Here is a tiny trained network, its code and every weight. The questions are about switching its units off for an input and a class, where a switched-off unit gives its printed mean instead of its output.

import numpy as np


def w(rows, s, z=0):
    codes = np.array(rows[::2]) - 128.0
    scale = np.full(codes.shape[1], s)
    scale[-1] = z or s
    return codes * scale


def f(y):
    return np.maximum(y, 0)


def log_softmax(a):
    a = a - a.max(-1, keepdims=True)
    return a - np.log(np.exp(a).sum(-1, keepdims=True))


def net(x, mask):
    res = np.array(x, float).reshape(1, 3) / 4 @ E
    y = f(res @ A[0][:, :-1].T + A[0][:, -1])
    res = res + np.where(mask, y, B[0][:, -1]) @ B[0][:, :-1]
    return log_softmax(res[-1] @ U[:, :-1].T + U[:, -1])


A, B = {}, {}
E = w([
[72,142,82,250,109,7,139,92,168,92],'x0',
[145,120,103,93,182,114,78,101,205,121],'x1',
[191,179,202,162,176,109,167,147,138,126],'x2',
],0.013)
A[0] = w([
[147,124,149,68,132,179,124,143,104,127,12],'N1',
[160,136,183,127,153,145,136,145,120,122,189],'N2',
[183,169,180,103,171,143,151,148,125,117,115],'N3',
[163,149,186,148,157,122,145,123,129,135,20],'N4',
[104,100,66,49,85,181,99,138,94,120,112],'N5',
[165,114,121,44,191,143,84,128,226,125,99],'N6',
[154,120,148,51,145,191,119,137,99,142,118],'N7',
[104,122,86,97,100,136,120,106,110,134,17],'N8',
[135,127,173,120,70,162,160,148,2,132,104],'N9',
],0.019,0.011)
B[0] = w([
[121,94,133,211,118,118,115,254,164,36,200],'N1',
[136,68,116,109,168,102,142,8,134,140,195],'N2',
[124,78,166,114,132,110,113,130,145,199,202],'N3',
[109,28,111,161,129,162,79,233,139,101,160],'N4',
[136,48,165,108,158,104,126,70,139,194,235],'N5',
[110,193,103,114,144,225,150,154,73,94,231],'N6',
[134,170,112,167,83,41,130,103,143,118,252],'N7',
[157,62,164,178,169,155,121,232,142,100,154],'N8',
[110,203,91,102,150,222,134,150,96,95,220],'N9',
],0.019,0.025)
U = w([
[117,155,76,205,128,24,123,127,164,40,120],'0',
[89,159,80,127,191,225,136,131,91,113,67],'1',
[123,21,157,122,181,145,88,130,140,179,93],'2',
[112,142,96,84,152,122,135,12,119,159,254],'3',
[138,174,185,76,103,109,93,183,168,212,87],'4',
],0.011,0.016)

Each question gives the input, the list of numbers given to net, and the class t.
The units are the neurons (one row each of A and B). Each row of codes is followed by its name. A weight is (code - 128) times the scale printed after its matrix; where a second scale follows, it is the last column's (A, B and U).
mask holds one flag per neuron, in row order. A switched-off neuron (its flag False) gives its mean, the last column of its row in B, instead of its output. The means were averaged over made-up inputs and are rounded, as every weight is.
A unit's drop is (log p(t) with every unit on - log p(t) with that unit switched off) / (log p(t) with every unit on - log p(t) with every unit switched off).
unit that matters most: the unit with the biggest drop
top k neurons: the k neurons with the biggest drops, biggest first
drop when u is switched off: that unit's drop, to one decimal
input [7,2,-8], class 2: unit that matters most	N7
input [-8,3,-7], class 0: top 2 neurons	[N7 N1]
input [3,-5,3], class 1: top 3 neurons	[N7 N5 N1]
input [3,7,7], class 1: top 2 neurons	[N6 N5]
input [-2,-3,3], class 3: top 3 neurons	[N6 N2 N1]
input [-4,-6,-7], class 2: top 3 neurons	[N5 N6 N8]
input [-2,-5,-8], class 2: top 2 neurons	[N5 N6]
input [-5,-1,0], class 0: top 2 neurons	[N1 N7]
input [-5,4,-2], class 0: top 2 neurons	[N7 N1]
input [-7,-5,-2], class 0: top 3 neurons	[N1 N7 N6]
input [0,-1,-1], class 3: top 2 neurons	[N1 N6]
input [1,7,6], class 1: top 2 neurons	[N6 N5]
input [5,3,6], class 2: top 3 neurons	[N7 N1 N6]
input [2,2,6], class 2: top neuron	[N7]
input [6,2,-7], class 2: top 4 neurons	[N7 N1 N6 N9]
input [3,0,1], class 3: top 2 neurons	[N1 N7]
input [1,8,-2], class 1: drop when N4 is switched off	0.0
input [3,0,7], class 2: drop when N7 is switched off	0.1
input [-8,1,-6], class 0: drop when N7 is switched off	2.3
input [-6,8,-4], class 1: unit that matters most	N6
input [2,-7,-8], class 2: drop when N4 is switched off	-0.1
